Below is a small trained network, with its code and all its weights. Each question gives an input and a target symbol and asks what happens when units are switched off, that is, made to give their printed mean instead of their output.

import numpy as np


def w(rows, s, z=0):
    codes = np.array(rows[::2]) - 128.0
    scale = np.full(codes.shape[1], s)
    scale[-1] = z or s
    return codes * scale


def f(y):
    return y / 2 * (1 + np.tanh(0.7978845608 * (y + 0.044715 * y**3)))


def softmax(a):
    e = np.exp(a - a.max(-1, keepdims=True))
    return e / e.sum(-1, keepdims=True)


def log_softmax(a):
    a = a - a.max(-1, keepdims=True)
    return a - np.log(np.exp(a).sum(-1, keepdims=True))


def net(x, mask):
    ids = ['ΛΠΨβεστ'.index(c) for c in x.split()]
    T = len(ids)
    res = E[ids] + P[:T]
    u = 0
    for l in range(2):
        q, k, v = (res @ M[l].T for M in (Q, K, V))
        z = softmax(np.where(np.tri(T) > 0, q @ k.T / 4**0.5, -1e9)) @ v
        res = res + np.where(mask[u], z, O[l][:, -1]) @ O[l][:, :-1]
        u += 1
        y = f(res @ A[l][:, :-1].T + A[l][:, -1])
        res = res + np.where(mask[u : u + 4], y, B[l][:, -1]) @ B[l][:, :-1]
        u += 4
    return log_softmax(res[-1] @ U[:, :-1].T + U[:, -1])


Q, K, V, O, A, B = {}, {}, {}, {}, {}, {}
E = w([
[196,201,98,68,202,67,98,161],'Λ',
[31,229,108,66,55,42,181,79],'Π',
[73,175,191,123,18,164,206,202],'Ψ',
[201,240,86,35,146,89,147,106],'β',
[114,115,27,162,181,179,249,87],'ε',
[145,42,216,87,111,83,182,68],'σ',
[66,109,161,83,224,206,149,126],'τ',
],0.014)
P = w([
[138,195,201,163,247,79,127,78],'0',
[109,187,168,187,158,77,151,126],'1',
[119,170,155,172,154,87,163,122],'2',
[122,160,150,161,140,97,167,125],'3',
[128,153,145,147,135,108,163,126],'4',
[131,144,142,134,131,117,158,133],'5',
[136,139,135,121,127,125,150,131],'6',
[136,125,131,109,127,124,144,143],'7',
[138,109,127,102,122,121,137,147],'8',
[140,93,121,96,117,127,132,143],'9',
[145,84,115,89,114,137,129,150],'10',
[149,70,110,81,109,145,121,143],'11',
[151,75,108,64,105,159,114,149],'12',
[156,72,109,54,97,168,102,146],'13',
],0.013)
Q[0] = w([
[117,87,121,248,140,173,79,125],'0.h0',
[153,99,136,216,123,154,96,160],'0.h0',
[98,133,159,119,100,105,81,157],'0.h0',
[50,158,133,15,75,94,160,112],'0.h0',
],0.013)
K[0] = w([
[109,217,176,203,181,93,129,175],'0.h0',
[132,219,152,201,151,79,206,72],'0.h0',
[133,213,74,1,11,59,119,212],'0.h0',
[149,89,42,43,83,166,137,199],'0.h0',
],0.0062)
V[0] = w([
[101,195,128,103,167,76,84,80],'0.h0',
[2,106,147,144,104,138,156,114],'0.h0',
[215,94,181,187,195,195,130,183],'0.h0',
[110,71,90,159,165,116,168,144],'0.h0',
],0.0082)
O[0] = w([
[85,59,105,128,196,206,147,47,213],'0.h0',
[2,183,167,72,137,215,58,169,185],'0.h0',
[80,62,102,203,189,31,151,207,1],'0.h0',
[147,196,154,84,191,69,68,195,139],'0.h0',
],0.0076,0.0063)
A[0] = w([
[173,154,103,118,156,129,101,91,168],'0.n0',
[149,167,210,108,139,110,107,95,162],'0.n1',
[169,178,90,124,177,9,79,139,36],'0.n2',
[125,107,106,109,122,144,167,138,253],'0.n3',
],0.011,0.0016)
B[0] = w([
[95,106,132,88,151,193,192,149,189],'0.n0',
[124,92,167,119,49,144,178,100,254],'0.n1',
[95,53,96,12,59,127,173,195,171],'0.n2',
[152,156,117,185,150,165,98,162,192],'0.n3',
],0.011,0.0069)
Q[1] = w([
[101,76,210,13,83,142,204,111],'1.h0',
[211,103,116,96,151,200,168,126],'1.h0',
[128,208,133,102,45,145,111,88],'1.h0',
[113,211,2,228,161,142,112,228],'1.h0',
],0.0082)
K[1] = w([
[212,88,123,144,111,136,2,121],'1.h0',
[134,95,71,102,159,146,125,95],'1.h0',
[138,125,113,81,37,138,100,113],'1.h0',
[71,137,148,143,130,92,247,89],'1.h0',
],0.0094)
V[1] = w([
[166,135,122,16,99,138,141,172],'1.h0',
[147,112,217,129,152,247,120,122],'1.h0',
[63,219,77,76,213,207,80,171],'1.h0',
[109,255,172,138,39,84,134,105],'1.h0',
],0.0065)
O[1] = w([
[84,153,168,163,185,79,176,66,219],'1.h0',
[101,199,100,185,96,59,80,211,255],'1.h0',
[98,113,143,255,172,177,118,133,158],'1.h0',
[199,131,167,107,181,161,151,162,198],'1.h0',
],0.0092,0.0098)
A[1] = w([
[220,175,23,81,160,51,254,156,206],'1.n0',
[132,20,89,141,126,108,159,116,2],'1.n1',
[180,155,115,194,176,118,48,228,124],'1.n2',
[98,148,149,202,239,176,114,97,158],'1.n3',
],0.0062)
B[1] = w([
[192,116,160,240,140,131,25,103,255],'1.n0',
[250,232,2,104,90,105,54,104,131],'1.n1',
[217,162,25,75,57,145,232,66,180],'1.n2',
[158,128,140,43,208,102,198,151,218],'1.n3',
],0.0078,0.0096)
U = w([
[71,136,103,128,68,49,150,88,34],'Λ',
[104,93,64,23,13,242,199,54,120],'Π',
[33,143,159,254,8,34,135,207,153],'Ψ',
[152,104,141,230,106,174,59,45,219],'β',
[222,87,230,52,157,26,149,123,144],'ε',
[136,208,70,73,70,24,121,92,3],'σ',
[75,121,143,69,210,66,103,153,187],'τ',
],0.0051,0.0047)

Each question gives the input, a string of symbols that net reads in full, and the target symbol t.
The units are the heads (4 rows each of Q, K, V and O) and the neurons (one row each of A and B). Each row of codes is followed by its name. A weight is (code - 128) times the scale printed after its matrix; where a second scale follows, it is the last column's (O, A, B and U).
mask holds one flag per unit, layer by layer, with each layer's heads first. A switched-off unit (its flag False) gives its mean, the last column of its rows in O or B, instead of its output. The means were averaged over made-up inputs and are rounded, as every weight is.
A unit's drop is (log p(t) with every unit on - log p(t) with that unit switched off) / (log p(t) with every unit on - log p(t) with every unit switched off).
The circuit of an input: a set's keep is (log p(t) with only the set's units on - log p(t) with every unit switched off) / (log p(t) with every unit on - log p(t) with every unit switched off). Starting from all 10 units, units are removed one at a time, each time the one whose removal leaves the highest keep (on an exact tie, the one counted first), for as long as the keep stays at least 0.8.
units of the circuit, in order: the units of the circuit, biggest drop first
most important unit: the unit with the biggest drop
k most important neurons: the k neurons with the biggest drops, biggest first
top k neurons in layer l: the k neurons of layer l with the biggest drops, biggest first
input Π σ ε σ Π Π Ψ ε, target σ: most important unit -> 0.h0
input ε Π β, target Π: top 2 neurons in layer 0 -> [0.n1 0.n0]
input β β Π Π Π Π τ β Π Ψ Ψ ε Π, target Ψ: units of the circuit, in order -> [1.n3 0.h0]
input ε Ψ σ Π ε, target τ: units of the circuit, in order -> [0.h0 1.n3 0.n1]
input Π σ Π τ Π Π Π Π ε Π, target ε: units of the circuit, in order -> [1.h0 0.h0 0.n1]
input σ ε σ Π Π β, target β: top 3 neurons in layer 1 -> [1.n0 1.n3 1.n2]
input τ Π β Π σ Π ε τ σ, target Ψ: units of the circuit, in order -> [0.n1 1.h0]
input Π Π ε Π Π β Ψ Π σ Π Λ ε Λ Π, target Λ: units of the circuit, in order -> [1.h0 0.n2 0.h0]
input Π β Λ ε Π β, target Π: units of the circuit, in order -> [0.n2 1.h0 0.h0]
input Π τ Π Π ε σ Π ε Λ, target Π: 3 most important neurons -> [0.n2 0.n1 0.n0]
input β τ Π ε τ Π ε σ Π ε, target Ψ: units of the circuit, in order -> [0.h0 1.h0 0.n0]
input Ψ Π ε, target ε: top 2 neurons in layer 0 -> [0.n1 0.n0]
input Π β Λ Λ, target β: top 2 neurons in layer 1 -> [1.n0 1.n3]
input Π β β Π Π Λ τ σ Λ, target Ψ: most important unit -> 0.n1
input σ Π Π Λ Π Π Λ τ ε β, target Ψ: top 2 neurons in layer 0 -> [0.n0 0.n2]
input τ Π ε Π Π Ψ Π, target Ψ: top 2 neurons in layer 0 -> [0.n1 0.n3]
input τ σ Π Π Π, target Π: 2 most important neurons -> [0.n1 1.n0]
input Π β Λ, target β: 2 most important neurons -> [1.n0 1.n2]
input Π σ β Π β Π Π ε β β ε Π ε τ, target τ: 3 most important neurons -> [1.n3 0.n1 1.n0]
input ε ε β Π ε Π Π β ε Λ Π τ τ, target τ: top 2 neurons in layer 1 -> [1.n3 1.n0]
